Below are the code and all the weights of a small trained network. Each question names an input and a class and asks about switching units off, where a switched-off unit gives its printed mean instead of its output.

import numpy as np


def w(rows, s, z=0):
    codes = np.array(rows[::2]) - 128.0
    scale = np.full(codes.shape[1], s)
    scale[-1] = z or s
    return codes * scale


def norm(h):
    return h / np.sqrt((h * h).mean(-1, keepdims=True) + 1e-5)


def f(y):
    return np.maximum(y, 0)


def log_softmax(a):
    a = a - a.max(-1, keepdims=True)
    return a - np.log(np.exp(a).sum(-1, keepdims=True))


def net(x, mask):
    res = np.array(x, float).reshape(1, 7) / 4 @ E
    u = 0
    for l in range(3):
        y = f(norm(res) @ A[l][:, :-1].T + A[l][:, -1])
        res = res + np.where(mask[u : u + 7], y, B[l][:, -1]) @ B[l][:, :-1]
        u += 7
    return log_softmax(norm(res)[-1] @ U[:, :-1].T + U[:, -1])


A, B = {}, {}
E = w([
[156,46,57,60,177,157],'x0',
[130,128,120,130,124,125],'x1',
[88,84,112,164,183,19],'x2',
[212,45,165,229,90,106],'x3',
[90,120,136,181,127,180],'x4',
[153,198,3,191,109,126],'x5',
[133,127,128,124,134,124],'x6',
],0.0028)
A[0] = w([
[131,237,84,198,132,187,123],'L0N0',
[173,67,147,206,161,126,80],'L0N1',
[194,142,98,76,58,160,64],'L0N2',
[204,183,156,116,83,241,5],'L0N3',
[163,188,176,89,222,110,95],'L0N4',
[205,137,41,118,138,132,96],'L0N5',
[181,170,162,65,87,254,25],'L0N6',
],0.005,0.0026)
B[0] = w([
[91,75,189,135,75,160,254],'L0N0',
[231,214,101,124,118,84,215],'L0N1',
[108,146,106,240,188,45,189],'L0N2',
[117,134,101,148,215,92,226],'L0N3',
[170,139,119,124,116,141,180],'L0N4',
[69,64,118,181,2,93,205],'L0N5',
[149,112,150,250,216,94,246],'L0N6',
],0.0046,0.0025)
A[1] = w([
[171,22,248,71,201,138,148],'L1N0',
[42,159,83,61,187,208,182],'L1N1',
[195,57,163,217,15,116,19],'L1N2',
[127,92,185,114,41,126,250],'L1N3',
[2,250,111,105,132,137,137],'L1N4',
[177,115,17,190,59,97,229],'L1N5',
[14,225,92,33,107,199,2],'L1N6',
],0.0039,0.0012)
B[1] = w([
[1,191,108,112,88,205,253],'L1N0',
[233,44,154,134,105,103,192],'L1N1',
[175,132,89,41,183,153,245],'L1N2',
[78,129,170,52,82,108,193],'L1N3',
[220,126,149,132,131,109,195],'L1N4',
[57,165,196,59,145,201,241],'L1N5',
[219,76,139,114,68,84,177],'L1N6',
],0.0045,0.0035)
A[2] = w([
[107,26,55,73,157,199,86],'L2N0',
[232,163,102,213,114,170,118],'L2N1',
[135,194,253,149,61,90,2],'L2N2',
[131,164,19,175,33,126,50],'L2N3',
[116,176,129,38,137,26,203],'L2N4',
[54,86,104,165,206,7,30],'L2N5',
[234,31,205,149,80,131,137],'L2N6',
],0.0047,0.0009)
B[2] = w([
[202,107,144,254,45,74,225],'L2N0',
[121,125,116,73,192,76,198],'L2N1',
[131,55,71,197,91,87,255],'L2N2',
[25,90,210,44,164,176,168],'L2N3',
[149,179,134,157,130,218,213],'L2N4',
[116,197,132,184,216,157,187],'L2N5',
[167,159,33,20,175,148,228],'L2N6',
],0.0057,0.0035)
U = w([
[218,130,81,32,168,108,149],'0',
[127,113,110,145,140,121,252],'1',
[102,167,116,182,254,120,75],'2',
[150,88,116,173,63,87,100],'3',
[22,90,139,71,94,179,38],'4',
[151,161,110,124,126,166,122],'5',
],0.0071,0.0031)

Each question gives the input, the list of numbers given to net, and the class t.
The units are the neurons (one row each of A and B). Each row of codes is followed by its name. A weight is (code - 128) times the scale printed after its matrix; where a second scale follows, it is the last column's (A, B and U).
mask holds one flag per neuron, layer by layer. A switched-off neuron (its flag False) gives its mean, the last column of its row in B, instead of its output. The means were averaged over made-up inputs and are rounded, as every weight is.
A unit's drop is (log p(t) with every unit on - log p(t) with that unit switched off) / (log p(t) with every unit on - log p(t) with every unit switched off).
The circuit of an input: a set's keep is (log p(t) with only the set's units on - log p(t) with every unit switched off) / (log p(t) with every unit on - log p(t) with every unit switched off). Starting from the 12 units with the biggest drops (on a tie, the unit counted first), units are removed one at a time, each time the one whose removal leaves the highest keep (on an exact tie, the one counted first), for as long as the keep stays at least 0.8.
circuit, biggest first: the units of the circuit, biggest drop first
unit that matters most: the unit with the biggest drop
top k neurons: the k neurons with the biggest drops, biggest first
k most important neurons of layer l: the k neurons of layer l with the biggest drops, biggest first
input [-6,0,-5,8,1,7,8], class 0: top 3 neurons	(L1N0 L1N2 L2N1)
input [-4,5,0,5,4,-8,4], class 4: unit that matters most	L1N0
input [2,3,4,-1,-5,7,6], class 4: circuit, biggest first	(L0N5 L2N3)
input [-6,-2,0,-3,4,3,0], class 3: circuit, biggest first	(L0N0 L2N2 L1N0)
input [4,2,-3,-2,-4,5,0], class 4: top 2 neurons	(L0N5 L2N3)
input [-4,-3,2,-8,0,7,2], class 0: 4 most important neurons of layer 1	(L1N4 L1N6 L1N0 L1N1)
input [-2,-3,5,-1,1,6,0], class 4: circuit, biggest first	(L0N6 L2N3)
input [8,-3,0,-1,-6,5,2], class 3: circuit, biggest first	(L2N0 L0N5)
input [6,1,-8,7,3,-1,-8], class 2: circuit, biggest first	(L0N6 L0N3 L0N2)
input [-5,-2,-7,-6,-1,-3,5], class 2: top 3 neurons	(L0N6 L0N3 L2N0)
input [-8,5,-4,-5,2,8,5], class 3: circuit, biggest first	(L0N0 L2N2 L1N0 L1N6)
input [-2,-2,4,8,1,-6,5], class 0: top 2 neurons	(L2N6 L0N1)
input [-2,2,-8,5,6,3,-4], class 2: circuit, biggest first	(L0N3 L0N6 L2N1)
input [-6,3,1,2,3,7,-8], class 4: circuit, biggest first	(L2N3 L0N6)
input [-4,6,-7,-5,7,1,-6], class 2: circuit, biggest first	(L0N6 L0N3)
input [3,0,2,-2,-1,6,-5], class 4: circuit, biggest first	(L0N5 L2N3)
input [-5,-3,5,-7,1,-4,6], class 0: unit that matters most	L0N6
input [-4,-3,1,5,-4,0,0], class 0: 2 most important neurons of layer 1	(L1N0 L1N2)
input [-1,3,3,4,-5,-5,-6], class 4: 3 most important neurons of layer 0	(L0N6 L0N2 L0N3)
input [1,-2,-2,3,-3,-5,2], class 4: circuit, biggest first	(L1N0)
input [7,-5,-8,7,7,4,-6], class 2: 2 most important neurons of layer 2	(L2N1 L2N2)
input [-5,-6,-3,6,1,6,7], class 0: circuit, biggest first	(L1N0 L2N1 L2N6)
input [-7,-5,4,-5,5,-2,-1], class 3: top 2 neurons	(L2N2 L1N2)
input [8,3,-5,4,-1,-1,-6], class 3: top 2 neurons	(L2N0 L1N5)
input [0,7,7,7,-4,4,-2], class 0: top 3 neurons	(L1N0 L0N1 L0N3)
input [1,-4,7,-8,1,3,5], class 0: top 2 neurons	(L1N1 L1N6)
input [8,5,0,-6,0,5,-7], class 3: most important neuron of layer 2	(L2N0)
